Here is a tiny trained network, its code and every weight. The questions are about switching its units off for an input and a class, where a switched-off unit gives its printed mean instead of its output.

import numpy as np


def w(rows, s, z=0):
    codes = np.array(rows[::2]) - 128.0
    scale = np.full(codes.shape[1], s)
    scale[-1] = z or s
    return codes * scale


def f(y):
    return np.maximum(y, 0)


def log_softmax(a):
    a = a - a.max(-1, keepdims=True)
    return a - np.log(np.exp(a).sum(-1, keepdims=True))


def net(x, mask):
    res = np.array(x, float).reshape(1, 8) / 4 @ E
    y = f(res @ A[0][:, :-1].T + A[0][:, -1])
    res = res + np.where(mask, y, B[0][:, -1]) @ B[0][:, :-1]
    return log_softmax(res[-1] @ U[:, :-1].T + U[:, -1])


A, B = {}, {}
E = w([
[210,168,206,109,215,234,53],'x0',
[220,199,99,159,61,183,247],'x1',
[99,227,187,2,100,78,155],'x2',
[122,154,111,137,143,123,121],'x3',
[124,131,114,122,140,134,131],'x4',
[129,130,115,122,124,134,123],'x5',
[122,146,118,136,140,126,125],'x6',
[117,137,114,125,141,139,132],'x7',
],0.0081)
A[0] = w([
[144,96,109,184,143,141,123,95],'n0',
[77,113,79,132,74,68,164,53],'n1',
[129,148,138,98,125,114,131,88],'n2',
[86,100,129,137,165,98,71,142],'n3',
[218,190,113,167,82,179,250,147],'n4',
[112,163,142,67,111,111,136,87],'n5',
[129,121,135,119,125,143,133,71],'n6',
[129,149,139,118,119,125,139,130],'n7',
[143,103,119,171,140,137,126,80],'n8',
[105,150,135,97,124,130,139,83],'n9',
[135,65,85,233,138,170,111,74],'n10',
[195,161,185,116,173,205,65,28],'n11',
[133,108,114,167,111,157,133,125],'n12',
[125,98,112,176,132,143,112,137],'n13',
[173,145,165,123,166,170,94,27],'n14',
[107,152,156,96,142,109,129,93],'n15',
[63,91,141,105,146,111,60,157],'n16',
[156,138,156,125,136,142,109,53],'n17',
[131,156,157,76,130,96,132,87],'n18',
[106,126,166,154,151,92,113,168],'n19',
[142,142,109,151,106,138,110,164],'n20',
[148,103,110,149,141,127,128,103],'n21',
[60,91,135,86,149,107,47,137],'n22',
[67,114,70,142,65,60,168,2],'n23',
[137,163,153,85,112,168,89,78],'n24',
[102,206,167,16,90,97,145,87],'n25',
[133,97,107,191,129,153,116,75],'n26',
[81,98,138,109,152,113,73,136],'n27',
[112,182,150,92,101,124,144,109],'n28',
[108,98,97,132,130,80,160,52],'n29',
[160,160,126,145,102,153,182,143],'n30',
],0.013,0.0026)
B[0] = w([
[143,78,91,141,149,116,137,181],'n0',
[108,181,208,169,168,168,181,206],'n1',
[138,90,113,134,130,130,132,153],'n2',
[130,158,124,78,78,118,99,195],'n3',
[126,213,120,42,29,101,28,255],'n4',
[142,77,92,144,157,107,129,179],'n5',
[119,158,113,133,146,122,117,131],'n6',
[132,105,120,133,127,117,119,148],'n7',
[126,92,86,143,140,131,132,166],'n8',
[159,92,128,152,125,118,131,153],'n9',
[145,20,63,144,169,97,142,232],'n10',
[82,180,223,174,171,159,208,237],'n11',
[133,95,101,124,137,112,121,167],'n12',
[149,90,88,131,147,124,131,178],'n13',
[112,160,184,165,147,158,178,193],'n14',
[147,99,93,123,141,120,127,164],'n15',
[140,183,108,80,73,122,85,207],'n16',
[120,160,139,142,151,143,146,156],'n17',
[136,92,79,138,160,114,122,175],'n18',
[126,157,98,110,122,129,103,161],'n19',
[133,113,123,105,119,134,122,151],'n20',
[129,112,107,145,143,106,129,156],'n21',
[146,169,140,87,45,105,81,215],'n22',
[103,182,227,167,181,185,177,215],'n23',
[121,122,161,163,151,144,157,174],'n24',
[136,7,33,157,160,111,139,234],'n25',
[135,63,98,135,148,107,139,184],'n26',
[133,175,114,99,87,132,80,191],'n27',
[151,64,102,131,142,115,123,178],'n28',
[119,154,169,149,154,153,170,171],'n29',
[134,166,127,92,87,121,83,185],'n30',
],0.021,0.014)
U = w([
[115,177,127,51,31,92,54,161],'0',
[142,2,48,168,188,74,161,189],'1',
[44,170,237,186,183,193,224,3],'2',
],0.0083,0.0013)

Each question gives the input, the list of numbers given to net, and the class t.
The units are the neurons (one row each of A and B). Each row of codes is followed by its name. A weight is (code - 128) times the scale printed after its matrix; where a second scale follows, it is the last column's (A, B and U).
mask holds one flag per neuron, in row order. A switched-off neuron (its flag False) gives its mean, the last column of its row in B, instead of its output. The means were averaged over made-up inputs and are rounded, as every weight is.
A unit's drop is (log p(t) with every unit on - log p(t) with that unit switched off) / (log p(t) with every unit on - log p(t) with every unit switched off).
The circuit of an input: a set's keep is (log p(t) with only the set's units on - log p(t) with every unit switched off) / (log p(t) with every unit on - log p(t) with every unit switched off). Starting from the 12 units with the biggest drops (on a tie, the unit counted first), units are removed one at a time, each time the one whose removal leaves the highest keep (on an exact tie, the one counted first), for as long as the keep stays at least 0.8.
units of the circuit, in order: the units of the circuit, biggest drop first
top k neurons: the k neurons with the biggest drops, biggest first
drop of u: that unit's drop, to one decimal
input [-7,-5,-6,-8,2,-3,-2,2], class 2: units of the circuit, in order	n23
input [7,-7,-4,4,5,4,6,-6], class 0: top 2 neurons	n22, n16
input [-2,-2,-1,-8,-5,8,-2,-5], class 0: top 3 neurons	n11, n14, n25
input [-5,-5,1,0,-3,-1,5,-8], class 0: top 3 neurons	n11, n22, n16
input [6,5,-3,-3,2,-8,-2,-4], class 2: top 4 neurons	n11, n14, n22, n16
input [8,3,7,-6,-3,-1,-7,7], class 2: top 4 neurons	n11, n14, n10, n24
input [2,1,1,-7,-8,-4,4,6], class 2: top 2 neurons	n4, n22
input [-7,-5,-1,-2,8,2,1,2], class 2: top 2 neurons	n23, n1
input [-7,-8,-1,2,-2,6,-6,1], class 0: top 3 neurons	n22, n16, n11
input [3,-3,0,7,8,5,8,-5], class 0: top 2 neurons	n23, n1
input [-3,-4,5,6,-3,-6,-5,1], class 1: top 2 neurons	n4, n25
input [-6,7,8,-2,-4,-2,-8,0], class 1: top 3 neurons	n25, n28, n5
input [3,7,8,8,-4,-7,-3,-5], class 1: drop of n16	0.2
input [3,6,-5,4,8,-1,-3,-6], class 0: units of the circuit, in order	n4
input [-5,-1,7,2,-7,4,2,0], class 1: drop of n25	1.5
input [-4,7,1,-4,6,1,-8,1], class 0: drop of n4	5.5
input [-3,5,-2,-5,1,-6,6,3], class 0: drop of n4	0.3
